Below are the code and all the weights of a small trained network. Each question names an input and a class and asks about switching units off, where a switched-off unit gives its printed mean instead of its output.

import numpy as np


def w(rows, s, z=0):
    codes = np.array(rows[::2]) - 128.0
    scale = np.full(codes.shape[1], s)
    scale[-1] = z or s
    return codes * scale


def norm(h):
    return h / np.sqrt((h * h).mean(-1, keepdims=True) + 1e-5)


def f(y):
    return np.maximum(y, 0)


def log_softmax(a):
    a = a - a.max(-1, keepdims=True)
    return a - np.log(np.exp(a).sum(-1, keepdims=True))


def net(x, mask):
    res = np.array(x, float).reshape(1, 5) / 4 @ E
    u = 0
    for l in range(2):
        y = f(norm(res) @ A[l][:, :-1].T + A[l][:, -1])
        res = res + np.where(mask[u : u + 15], y, B[l][:, -1]) @ B[l][:, :-1]
        u += 15
    return log_softmax(norm(res)[-1] @ U[:, :-1].T + U[:, -1])


A, B = {}, {}
E = w([
[160,8,104],'x0',
[21,67,199],'x1',
[127,128,129],'x2',
[37,155,3],'x3',
[133,128,132],'x4',
],0.0054)
A[0] = w([
[84,225,122,149],'0.n0',
[87,224,119,113],'0.n1',
[149,188,145,63],'0.n2',
[128,37,55,67],'0.n3',
[107,119,15,62],'0.n4',
[222,98,222,49],'0.n5',
[164,155,48,93],'0.n6',
[198,41,86,7],'0.n7',
[123,190,155,2],'0.n8',
[216,122,165,38],'0.n9',
[234,135,98,35],'0.n10',
[132,32,125,115],'0.n11',
[153,55,92,1],'0.n12',
[169,60,65,52],'0.n13',
[251,174,47,31],'0.n14',
],0.013,0.0037)
B[0] = w([
[210,124,213,237],'0.n0',
[201,150,180,225],'0.n1',
[165,183,171,166],'0.n2',
[197,171,192,214],'0.n3',
[210,70,96,240],'0.n4',
[161,134,76,230],'0.n5',
[80,90,133,217],'0.n6',
[139,208,184,194],'0.n7',
[154,149,177,153],'0.n8',
[156,106,41,190],'0.n9',
[75,89,161,202],'0.n10',
[111,219,190,197],'0.n11',
[174,181,213,165],'0.n12',
[181,202,175,194],'0.n13',
[1,91,188,254],'0.n14',
],0.01,0.0063)
A[1] = w([
[238,99,253,152],'1.n0',
[180,46,88,196],'1.n1',
[163,93,108,116],'1.n2',
[107,161,113,45],'1.n3',
[133,184,95,127],'1.n4',
[99,118,114,35],'1.n5',
[218,74,82,39],'1.n6',
[145,123,206,160],'1.n7',
[159,222,84,100],'1.n8',
[123,98,55,255],'1.n9',
[106,163,108,57],'1.n10',
[25,108,181,125],'1.n11',
[92,83,50,210],'1.n12',
[65,93,169,109],'1.n13',
[119,151,151,43],'1.n14',
],0.011,0.0029)
B[1] = w([
[109,93,55,254],'1.n0',
[159,179,51,146],'1.n1',
[118,145,71,136],'1.n2',
[188,61,154,128],'1.n3',
[60,148,113,132],'1.n4',
[127,104,160,128],'1.n5',
[88,159,92,146],'1.n6',
[89,75,104,190],'1.n7',
[65,192,133,141],'1.n8',
[163,254,125,133],'1.n9',
[160,132,149,128],'1.n10',
[13,101,89,149],'1.n11',
[176,200,140,131],'1.n12',
[18,175,146,143],'1.n13',
[138,106,124,134],'1.n14',
],0.0076,0.018)
U = w([
[33,76,138,59],'0',
[208,160,209,40],'1',
[176,118,9,48],'2',
[128,127,120,253],'3',
[131,130,120,227],'4',
],0.015,0.0056)

Each question gives the input, the list of numbers given to net, and the class t.
The units are the neurons (one row each of A and B). Each row of codes is followed by its name. A weight is (code - 128) times the scale printed after its matrix; where a second scale follows, it is the last column's (A, B and U).
mask holds one flag per neuron, layer by layer. A switched-off neuron (its flag False) gives its mean, the last column of its row in B, instead of its output. The means were averaged over made-up inputs and are rounded, as every weight is.
A unit's drop is (log p(t) with every unit on - log p(t) with that unit switched off) / (log p(t) with every unit on - log p(t) with every unit switched off).
The circuit of an input: a set's keep is (log p(t) with only the set's units on - log p(t) with every unit switched off) / (log p(t) with every unit on - log p(t) with every unit switched off). Starting from the 12 units with the biggest drops (on a tie, the unit counted first), units are removed one at a time, each time the one whose removal leaves the highest keep (on an exact tie, the one counted first), for as long as the keep stays at least 0.8.
circuit, biggest first: the units of the circuit, biggest drop first
k most important neurons: the k neurons with the biggest drops, biggest first
k most important neurons of layer l: the k neurons of layer l with the biggest drops, biggest first
drop when u is switched off: that unit's drop, to one decimal
input [-8,6,6,8,-5], class 1: most important neuron of layer 1 -> [1.n11]
input [5,-8,8,7,-5], class 0: 3 most important neurons -> [0.n14, 0.n6, 0.n5]
input [6,5,6,-8,7], class 2: 3 most important neurons of layer 0 -> [0.n14, 0.n5, 0.n9]
input [-7,-3,4,-8,-1], class 2: 2 most important neurons of layer 0 -> [0.n9, 0.n5]
input [-3,5,5,6,-5], class 2: circuit, biggest first -> [0.n14, 0.n11]
input [-2,4,2,-8,-5], class 2: 2 most important neurons -> [0.n14, 0.n5]
input [-2,-8,-6,6,-3], class 0: 2 most important neurons -> [0.n14, 0.n6]
input [-7,-8,-1,-2,-4], class 0: circuit, biggest first -> [0.n14, 0.n13]
input [7,-8,1,-5,-5], class 0: circuit, biggest first -> [0.n14, 0.n0]
input [5,6,-7,8,-6], class 2: circuit, biggest first -> [0.n14, 0.n3]
input [-6,-5,0,4,1], class 1: 2 most important neurons of layer 0 -> [0.n0, 0.n1]
input [-4,-5,0,-5,-1], class 0: 2 most important neurons -> [0.n14, 0.n4]
input [7,-5,1,5,-6], class 1: 4 most important neurons -> [0.n3, 0.n13, 0.n7, 0.n4]
input [-3,-7,4,3,-2], class 0: circuit, biggest first -> [0.n14]
input [1,-6,-5,-5,3], class 0: 3 most important neurons of layer 0 -> [0.n14, 0.n10, 0.n4]
input [2,4,7,7,6], class 2: 2 most important neurons -> [0.n14, 0.n4]
input [3,-4,2,-7,-2], class 2: 2 most important neurons -> [0.n5, 0.n9]
input [-5,5,2,8,6], class 2: drop when 0.n5 is switched off -> -0.1
input [-2,3,1,6,5], class 2: drop when 0.n14 is switched off -> 0.2
input [0,-4,-4,-2,-3], class 0: drop when 0.n14 is switched off -> 0.3
input [3,-4,0,-1,-1], class 0: drop when 0.n14 is switched off -> 0.5
input [-8,2,-7,2,4], class 1: most important neuron of layer 0 -> [0.n0]
